Here is a tiny trained network, its code and every weight. The questions are about switching its units off for an input and a class, where a switched-off unit gives its printed mean instead of its output.

import numpy as np


def w(rows, s, z=0):
    codes = np.array(rows[::2]) - 128.0
    scale = np.full(codes.shape[1], s)
    scale[-1] = z or s
    return codes * scale


def f(y):
    return y / 2 * (1 + np.tanh(0.7978845608 * (y + 0.044715 * y**3)))


def log_softmax(a):
    a = a - a.max(-1, keepdims=True)
    return a - np.log(np.exp(a).sum(-1, keepdims=True))


def net(x, mask):
    res = np.array(x, float).reshape(1, 3) / 4 @ E
    y = f(res @ A[0][:, :-1].T + A[0][:, -1])
    res = res + np.where(mask, y, B[0][:, -1]) @ B[0][:, :-1]
    return log_softmax(res[-1] @ U[:, :-1].T + U[:, -1])


A, B = {}, {}
E = w([
[159,178,67,192,13],'x0',
[221,49,53,115,151],'x1',
[196,202,113,2,116],'x2',
],0.0093)
A[0] = w([
[183,68,79,138,146,112],'neuron 1',
[140,72,166,204,99,129],'neuron 2',
[188,51,74,146,130,147],'neuron 3',
[53,230,254,153,104,105],'neuron 4',
[171,180,26,203,4,97],'neuron 5',
[27,171,159,105,93,99],'neuron 6',
[216,241,154,72,90,107],'neuron 7',
[74,77,114,196,107,114],'neuron 8',
[113,95,90,127,93,252],'neuron 9',
[128,60,188,72,251,77],'neuron 10',
[85,80,119,170,126,115],'neuron 11',
[128,96,159,191,129,111],'neuron 12',
[142,43,41,105,140,105],'neuron 13',
],0.0096,0.011)
B[0] = w([
[115,60,73,159,95,174],'neuron 1',
[181,139,137,61,190,182],'neuron 2',
[73,128,129,130,100,203],'neuron 3',
[120,78,87,126,77,229],'neuron 4',
[140,83,242,170,132,239],'neuron 5',
[101,7,97,133,94,177],'neuron 6',
[201,105,103,78,168,221],'neuron 7',
[204,91,91,67,161,187],'neuron 8',
[79,235,128,134,160,254],'neuron 9',
[133,81,214,177,132,218],'neuron 10',
[187,108,99,80,167,166],'neuron 11',
[170,100,113,72,157,159],'neuron 12',
[96,42,73,166,65,177],'neuron 13',
],0.011,0.0098)
U = w([
[130,108,252,161,134,67],'0',
[184,124,88,64,186,100],'1',
[73,96,64,133,51,94],'2',
[55,202,120,142,174,254],'3',
],0.018,0.0092)

Each question gives the input, the list of numbers given to net, and the class t.
The units are the neurons (one row each of A and B). Each row of codes is followed by its name. A weight is (code - 128) times the scale printed after its matrix; where a second scale follows, it is the last column's (A, B and U).
mask holds one flag per neuron, in row order. A switched-off neuron (its flag False) gives its mean, the last column of its row in B, instead of its output. The means were averaged over made-up inputs and are rounded, as every weight is.
A unit's drop is (log p(t) with every unit on - log p(t) with that unit switched off) / (log p(t) with every unit on - log p(t) with every unit switched off).
The circuit of an input: a set's keep is (log p(t) with only the set's units on - log p(t) with every unit switched off) / (log p(t) with every unit on - log p(t) with every unit switched off). Starting from the 12 units with the biggest drops (on a tie, the unit counted first), units are removed one at a time, each time the one whose removal leaves the highest keep (on an exact tie, the one counted first), for as long as the keep stays at least 0.8.
circuit, biggest first: the units of the circuit, biggest drop first
most important unit: the unit with the biggest drop
top k neurons: the k neurons with the biggest drops, biggest first
drop when u is switched off: that unit's drop, to one decimal
input [3,-2,-3], class 3: top 2 neurons -> neuron 10; neuron 7
input [8,-4,5], class 0: circuit, biggest first -> neuron 5
input [4,-2,-6], class 1: circuit, biggest first -> neuron 8; neuron 2
input [-4,-5,-5], class 1: circuit, biggest first -> neuron 5; neuron 8
input [-4,-5,3], class 2: top 3 neurons -> neuron 5; neuron 4; neuron 6
input [4,4,0], class 0: top 3 neurons -> neuron 5; neuron 4; neuron 6
input [-7,-7,-8], class 1: circuit, biggest first -> neuron 8; neuron 5
input [3,-3,1], class 3: circuit, biggest first -> neuron 10; neuron 13; neuron 8
input [6,-2,-5], class 0: top 2 neurons -> neuron 5; neuron 7
input [0,-6,5], class 2: top 4 neurons -> neuron 4; neuron 6; neuron 2; neuron 8
input [1,3,-2], class 3: top 2 neurons -> neuron 4; neuron 6
input [8,-7,-6], class 0: top 2 neurons -> neuron 5; neuron 2
input [3,0,-2], class 3: top 2 neurons -> neuron 10; neuron 9
input [-7,4,6], class 0: most important unit -> neuron 10
input [-2,-7,6], class 2: top 3 neurons -> neuron 4; neuron 6; neuron 2
input [-6,-5,-7], class 1: top 3 neurons -> neuron 5; neuron 8; neuron 11
input [-2,-8,-6], class 2: top 2 neurons -> neuron 4; neuron 6
input [2,0,0], class 3: drop when neuron 10 is switched off -> 0.1
input [-3,0,-8], class 1: drop when neuron 1 is switched off -> 0.0
input [7,6,5], class 0: drop when neuron 5 is switched off -> 1.5
input [-1,8,6], class 2: drop when neuron 13 is switched off -> 0.3
input [0,0,3], class 3: most important unit -> neuron 8
input [2,0,-2], class 3: top 2 neurons -> neuron 10; neuron 7
